Below is a small trained network, with its code and all its weights. Each question gives an input and a class and asks what happens when units are switched off, that is, made to give their printed mean instead of their output.

import numpy as np


def w(rows, s, z=0):
    codes = np.array(rows[::2]) - 128.0
    scale = np.full(codes.shape[1], s)
    scale[-1] = z or s
    return codes * scale


def f(y):
    return y / 2 * (1 + np.tanh(0.7978845608 * (y + 0.044715 * y**3)))


def log_softmax(a):
    a = a - a.max(-1, keepdims=True)
    return a - np.log(np.exp(a).sum(-1, keepdims=True))


def net(x, mask):
    res = np.array(x, float).reshape(1, 6) / 4 @ E
    y = f(res @ A[0][:, :-1].T + A[0][:, -1])
    res = res + np.where(mask, y, B[0][:, -1]) @ B[0][:, :-1]
    return log_softmax(res[-1] @ U[:, :-1].T + U[:, -1])


A, B = {}, {}
E = w([
[129,126,127],'x0',
[127,130,127],'x1',
[165,61,77],'x2',
[125,55,245],'x3',
[127,127,127],'x4',
[254,180,146],'x5',
],0.0082)
A[0] = w([
[99,177,97,89],'n1',
[87,36,96,98],'n2',
[118,168,78,87],'n3',
[178,15,70,155],'n4',
[105,99,205,81],'n5',
[121,172,38,89],'n6',
[221,123,122,69],'n7',
[129,143,76,78],'n8',
[50,52,129,162],'n9',
[91,179,205,115],'n10',
[106,193,150,82],'n11',
[216,141,50,146],'n12',
[94,86,121,143],'n13',
[135,158,74,88],'n14',
[158,84,191,91],'n15',
[189,240,38,93],'n16',
[70,125,100,143],'n17',
[146,36,176,108],'n18',
[228,213,131,122],'n19',
[54,106,100,105],'n20',
[44,126,112,92],'n21',
[114,153,119,254],'n22',
[127,95,178,104],'n23',
[176,189,131,94],'n24',
[140,116,140,73],'n25',
[85,220,216,130],'n26',
[155,51,147,148],'n27',
[193,162,165,113],'n28',
[143,131,11,126],'n29',
[125,8,156,85],'n30',
[51,137,141,164],'n31',
[140,108,96,112],'n32',
[108,142,72,77],'n33',
],0.013,0.0094)
B[0] = w([
[87,85,121,147],'n1',
[161,100,133,175],'n2',
[76,82,172,155],'n3',
[94,186,8,207],'n4',
[120,125,140,175],'n5',
[103,121,162,197],'n6',
[134,47,145,167],'n7',
[77,45,196,143],'n8',
[166,139,138,230],'n9',
[87,126,82,184],'n10',
[108,71,93,136],'n11',
[142,143,139,234],'n12',
[150,125,140,166],'n13',
[113,108,156,156],'n14',
[89,117,165,166],'n15',
[83,119,139,247],'n16',
[168,128,154,181],'n17',
[101,151,162,182],'n18',
[172,82,118,233],'n19',
[185,61,141,179],'n20',
[173,56,137,175],'n21',
[141,254,132,254],'n22',
[86,126,145,156],'n23',
[144,99,149,165],'n24',
[70,17,154,113],'n25',
[89,119,36,215],'n26',
[90,173,131,174],'n27',
[174,54,118,179],'n28',
[105,148,175,227],'n29',
[105,118,147,177],'n30',
[203,119,98,206],'n31',
[102,111,106,134],'n32',
[110,70,190,147],'n33',
],0.0094,0.0087)
U = w([
[197,55,116,50],'0',
[18,100,178,2],'1',
[137,166,99,249],'2',
[79,123,6,142],'3',
[149,177,118,173],'4',
[130,153,90,173],'5',
],0.011,0.0054)

Each question gives the input, the list of numbers given to net, and the class t.
The units are the neurons (one row each of A and B). Each row of codes is followed by its name. A weight is (code - 128) times the scale printed after its matrix; where a second scale follows, it is the last column's (A, B and U).
mask holds one flag per neuron, in row order. A switched-off neuron (its flag False) gives its mean, the last column of its row in B, instead of its output. The means were averaged over made-up inputs and are rounded, as every weight is.
A unit's drop is (log p(t) with every unit on - log p(t) with that unit switched off) / (log p(t) with every unit on - log p(t) with every unit switched off).
The circuit of an input: a set's keep is (log p(t) with only the set's units on - log p(t) with every unit switched off) / (log p(t) with every unit on - log p(t) with every unit switched off). Starting from the 12 units with the biggest drops (on a tie, the unit counted first), units are removed one at a time, each time the one whose removal leaves the highest keep (on an exact tie, the one counted first), for as long as the keep stays at least 0.8.
units of the circuit, in order: the units of the circuit, biggest drop first
unit that matters most: the unit with the biggest drop
top k neurons: the k neurons with the biggest drops, biggest first
drop when u is switched off: that unit's drop, to one decimal
input [1,-3,-5,-4,4,-7], class 0: units of the circuit, in order -> n21; n20; n31
input [-7,-6,-5,-1,0,8], class 0: top neuron -> n19
input [0,0,-3,5,1,-5], class 0: top 2 neurons -> n31; n4
input [-4,4,-8,1,-3,-4], class 3: top 2 neurons -> n26; n10
input [-1,0,-5,1,3,-5], class 0: units of the circuit, in order -> n21; n31
input [8,3,6,6,0,-6], class 2: units of the circuit, in order -> n4; n9; n26
input [-4,-2,-3,6,4,3], class 1: units of the circuit, in order -> n15; n31
input [-1,-3,-8,-6,-8,5], class 3: units of the circuit, in order -> n26; n11
input [3,1,-7,6,-1,4], class 3: units of the circuit, in order -> n26; n10
input [-8,-7,4,-5,8,8], class 0: top 3 neurons -> n19; n7; n28
input [8,-2,4,-8,2,7], class 1: units of the circuit, in order -> n16; n29; n8
input [1,2,2,-1,2,-5], class 0: units of the circuit, in order -> n20; n21; n26
input [-5,-8,5,5,5,-5], class 4: top 2 neurons -> n9; n26
input [0,-2,5,2,-4,4], class 3: unit that matters most -> n4
input [4,0,7,7,7,-2], class 1: top 3 neurons -> n30; n18; n15
input [-2,0,-7,-5,0,-1], class 3: top 2 neurons -> n26; n11
input [2,5,-8,-2,-8,-5], class 3: top 2 neurons -> n26; n10
input [8,1,-6,7,6,-7], class 2: top 2 neurons -> n31; n9
input [4,2,7,4,0,1], class 3: drop when n4 is switched off -> 0.9
input [-3,-3,-7,-8,6,3], class 1: unit that matters most -> n16
input [3,-6,8,2,7,-1], class 3: drop when n4 is switched off -> 1.2
input [-1,0,-6,-7,0,-7], class 0: drop when n20 is switched off -> 0.3
